Below are the code and all the weights of a small trained network. Each question names an input and a target symbol and asks about switching units off, where a switched-off unit gives its printed mean instead of its output.

import numpy as np


def w(rows, s, z=0):
    codes = np.array(rows[::2]) - 128.0
    scale = np.full(codes.shape[1], s)
    scale[-1] = z or s
    return codes * scale


def f(y):
    return y / 2 * (1 + np.tanh(0.7978845608 * (y + 0.044715 * y**3)))


def softmax(a):
    e = np.exp(a - a.max(-1, keepdims=True))
    return e / e.sum(-1, keepdims=True)


def log_softmax(a):
    a = a - a.max(-1, keepdims=True)
    return a - np.log(np.exp(a).sum(-1, keepdims=True))


def net(x, mask):
    ids = ['γδεημπστ'.index(c) for c in x.split()]
    T = len(ids)
    res = E[ids] + P[:T]
    q, k, v = (res @ M[0].T for M in (Q, K, V))
    z = softmax(np.where(np.tri(T) > 0, q @ k.T / 4**0.5, -1e9)) @ v
    res = res + np.where(mask[0], z, O[0][:, -1]) @ O[0][:, :-1]
    y = f(res @ A[0][:, :-1].T + A[0][:, -1])
    res = res + np.where(mask[1:13], y, B[0][:, -1]) @ B[0][:, :-1]
    return log_softmax(res[-1] @ U[:, :-1].T + U[:, -1])


Q, K, V, O, A, B = {}, {}, {}, {}, {}, {}
E = w([
[205,210,112,200,172,177],'γ',
[209,125,183,135,229,161],'δ',
[26,114,136,56,74,82],'ε',
[23,68,72,199,117,131],'η',
[2,34,98,71,128,181],'μ',
[132,105,215,197,124,115],'π',
[101,169,115,208,90,66],'σ',
[129,72,162,138,225,46],'τ',
],0.018)
P = w([
[141,215,196,68,74,144],'0',
[78,218,249,154,202,145],'1',
[124,112,164,246,183,134],'2',
[200,175,201,3,13,124],'3',
[162,242,197,100,124,137],'4',
[189,39,95,207,114,113],'5',
[156,159,178,64,78,145],'6',
[136,123,55,199,223,118],'7',
],0.0054)
Q[0] = w([
[46,100,138,80,63,64],'H1',
[123,168,172,49,44,76],'H1',
[188,38,170,5,91,185],'H1',
[46,33,92,229,153,182],'H1',
],0.02)
K[0] = w([
[7,179,117,104,71,77],'H1',
[50,177,122,143,183,102],'H1',
[99,198,238,46,177,178],'H1',
[174,96,70,34,56,98],'H1',
],0.02)
V[0] = w([
[93,123,146,160,72,249],'H1',
[165,141,188,174,93,192],'H1',
[85,130,210,144,77,117],'H1',
[107,192,97,174,90,82],'H1',
],0.011)
O[0] = w([
[158,68,125,196,233,88,140],'H1',
[66,28,93,214,140,111,215],'H1',
[151,113,1,145,180,132,254],'H1',
[226,60,109,64,2,85,156],'H1',
],0.0088,0.0032)
A[0] = w([
[165,13,194,83,110,104,6],'N1',
[170,128,213,117,124,138,111],'N2',
[60,97,148,2,186,56,147],'N3',
[87,182,103,185,74,71,33],'N4',
[64,176,141,38,113,115,225],'N5',
[164,36,211,85,186,182,40],'N6',
[185,107,65,197,145,108,184],'N7',
[160,99,85,64,176,207,20],'N8',
[93,18,142,66,58,94,68],'N9',
[77,95,88,122,61,141,33],'N10',
[53,152,141,161,146,50,182],'N11',
[100,126,128,19,155,217,3],'N12',
],0.01,0.0034)
B[0] = w([
[147,213,84,48,10,131,162],'N1',
[105,156,101,169,142,100,155],'N2',
[113,139,136,225,126,166,201],'N3',
[166,71,98,150,151,82,164],'N4',
[92,159,103,128,160,103,162],'N5',
[168,140,153,49,87,64,205],'N6',
[114,159,113,88,132,168,254],'N7',
[115,117,202,182,82,116,145],'N8',
[88,189,208,136,138,151,207],'N9',
[159,36,98,147,225,92,166],'N10',
[165,68,150,90,66,109,210],'N11',
[200,68,126,96,78,89,163],'N12',
],0.014,0.009)
U = w([
[217,196,155,200,160,223,142],'γ',
[128,143,217,48,212,109,122],'δ',
[6,182,127,163,139,40,115],'ε',
[3,52,98,8,141,183,254],'η',
[81,74,180,175,73,116,56],'μ',
[96,150,150,90,101,166,85],'π',
[199,135,80,134,119,35,81],'σ',
[67,117,156,92,85,106,6],'τ',
],0.0062,0.0038)

Each question gives the input, a string of symbols that net reads in full, and the target symbol t.
The units are the heads (4 rows each of Q, K, V and O) and the neurons (one row each of A and B). Each row of codes is followed by its name. A weight is (code - 128) times the scale printed after its matrix; where a second scale follows, it is the last column's (O, A, B and U).
mask holds one flag per unit, heads first, then neurons. A switched-off unit (its flag False) gives its mean, the last column of its rows in O or B, instead of its output. The means were averaged over made-up inputs and are rounded, as every weight is.
A unit's drop is (log p(t) with every unit on - log p(t) with that unit switched off) / (log p(t) with every unit on - log p(t) with every unit switched off).
The circuit of an input: a set's keep is (log p(t) with only the set's units on - log p(t) with every unit switched off) / (log p(t) with every unit on - log p(t) with every unit switched off). Starting from the 12 units with the biggest drops (on a tie, the unit counted first), units are removed one at a time, each time the one whose removal leaves the highest keep (on an exact tie, the one counted first), for as long as the keep stays at least 0.8.
circuit, biggest first: the units of the circuit, biggest drop first
unit that matters most: the unit with the biggest drop
k most important neurons: the k neurons with the biggest drops, biggest first
drop of u: that unit's drop, to one decimal
input τ μ σ γ τ ε μ, target μ: circuit, biggest first	[N8; N3]
input μ δ δ δ δ τ, target μ: circuit, biggest first	[H1; N11; N3]
input η τ η, target η: unit that matters most	N7
input γ μ τ, target τ: circuit, biggest first	[H1; N1; N11; N9]
input τ σ δ π, target π: circuit, biggest first	[H1; N1; N9]
input π η ε τ μ δ π π, target μ: 2 most important neurons	[N11; N7]
input η τ τ τ η π δ τ, target η: circuit, biggest first	[H1; N7]
input μ η τ μ τ, target ε: circuit, biggest first	[H1; N5; N3; N2]
input π τ γ σ μ ε σ τ, target γ: 3 most important neurons	[N3; N11; N6]
input π τ π π, target ε: circuit, biggest first	[H1; N5; N2]
input τ μ σ δ δ π μ, target μ: 2 most important neurons	[N3; N8]
input π π δ γ τ σ δ τ, target π: 2 most important neurons	[N1; N9]
input η γ τ μ σ π, target δ: 2 most important neurons	[N3; N6]
input δ δ τ, target μ: 3 most important neurons	[N11; N3; N7]
input η τ τ, target σ: 3 most important neurons	[N9; N1; N6]
input δ δ τ δ τ σ ε, target ε: 3 most important neurons	[N5; N3; N11]
input η σ γ π δ η γ π, target σ: 2 most important neurons	[N9; N1]
input τ γ τ π δ τ π, target ε: most important neuron	[N2]
input π σ π δ π, target η: drop of N7	0.3
input ε σ τ τ τ, target ε: drop of N5	0.7
input ε σ μ π δ δ, target δ: drop of N5	0.0
input δ γ η γ σ π, target τ: drop of N1	0.5
